Below are the code and all the weights of a small trained network. Each question names an input and a class and asks about switching units off, where a switched-off unit gives its printed mean instead of its output.

import numpy as np


def w(rows, s, z=0):
    codes = np.array(rows[::2]) - 128.0
    scale = np.full(codes.shape[1], s)
    scale[-1] = z or s
    return codes * scale


def f(y):
    return y / 2 * (1 + np.tanh(0.7978845608 * (y + 0.044715 * y**3)))


def log_softmax(a):
    a = a - a.max(-1, keepdims=True)
    return a - np.log(np.exp(a).sum(-1, keepdims=True))


def net(x, mask):
    res = np.array(x, float).reshape(1, 8) / 4 @ E
    y = f(res @ A[0][:, :-1].T + A[0][:, -1])
    res = res + np.where(mask, y, B[0][:, -1]) @ B[0][:, :-1]
    return log_softmax(res[-1] @ U[:, :-1].T + U[:, -1])


A, B = {}, {}
E = w([
[114,57,131],'x0',
[80,193,140],'x1',
[206,59,243],'x2',
[109,98,50],'x3',
[254,155,127],'x4',
[65,215,106],'x5',
[113,137,152],'x6',
[156,107,32],'x7',
],0.0066)
A[0] = w([
[45,102,77,40],'n1',
[58,37,174,253],'n2',
[48,238,65,252],'n3',
[224,150,54,255],'n4',
[11,91,75,49],'n5',
[215,133,132,179],'n6',
[185,3,163,172],'n7',
],0.0075,0.0021)
B[0] = w([
[125,40,132,158],'n1',
[120,53,91,202],'n2',
[166,167,200,254],'n3',
[135,194,157,222],'n4',
[144,7,141,181],'n5',
[85,235,84,196],'n6',
[129,138,29,254],'n7',
],0.011,0.0055)
U = w([
[114,70,75,238],'0',
[120,173,180,7],'1',
[173,172,9,182],'2',
],0.012,0.0011)

Each question gives the input, the list of numbers given to net, and the class t.
The units are the neurons (one row each of A and B). Each row of codes is followed by its name. A weight is (code - 128) times the scale printed after its matrix; where a second scale follows, it is the last column's (A, B and U).
mask holds one flag per neuron, in row order. A switched-off neuron (its flag False) gives its mean, the last column of its row in B, instead of its output. The means were averaged over made-up inputs and are rounded, as every weight is.
A unit's drop is (log p(t) with every unit on - log p(t) with that unit switched off) / (log p(t) with every unit on - log p(t) with every unit switched off).
The circuit of an input: a set's keep is (log p(t) with only the set's units on - log p(t) with every unit switched off) / (log p(t) with every unit on - log p(t) with every unit switched off). Starting from all 7 units, units are removed one at a time, each time the one whose removal leaves the highest keep (on an exact tie, the one counted first), for as long as the keep stays at least 0.8.
units of the circuit, in order: the units of the circuit, biggest drop first
unit that matters most: the unit with the biggest drop
k most important neurons: the k neurons with the biggest drops, biggest first
drop of u: that unit's drop, to one decimal
input [5,-4,8,8,3,-5,-7,-8], class 2: units of the circuit, in order : [n7]
input [-7,2,-5,1,3,-1,-4,-5], class 1: units of the circuit, in order : [n7; n3]
input [2,-7,4,-2,-4,8,-2,-8], class 0: units of the circuit, in order : [n2; n3]
input [6,2,-5,3,-1,-1,-6,7], class 0: units of the circuit, in order : [n5; n1]
input [-4,6,-7,3,-1,-7,8,-1], class 1: 3 most important neurons : [n3; n7; n2]
input [-8,5,-8,4,-2,0,-5,7], class 1: units of the circuit, in order : [n3; n7]
input [4,1,4,2,-2,-8,-5,6], class 2: 2 most important neurons : [n7; n5]
input [-4,-4,-7,3,-3,1,-3,3], class 0: units of the circuit, in order : [n5; n1]
input [7,6,4,-1,6,-2,2,-6], class 2: 2 most important neurons : [n7; n3]
input [-2,-5,-2,-3,-6,8,7,8], class 0: 3 most important neurons : [n5; n1; n4]
input [-8,2,-8,2,-8,-5,3,6], class 0: 2 most important neurons : [n5; n1]
input [0,7,-2,-2,7,7,3,6], class 1: 2 most important neurons : [n3; n7]
input [4,2,-5,4,-4,8,-5,6], class 0: drop of n4 : 0.0
input [-2,2,-4,0,8,-1,-5,-5], class 1: unit that matters most : n7
input [-7,-2,-5,-4,-6,-4,-8,4], class 0: drop of n1 : 0.2
input [-1,-1,8,5,2,-8,-8,3], class 2: drop of n7 : 0.1
input [-7,6,-7,-5,7,7,6,2], class 1: drop of n3 : 0.3
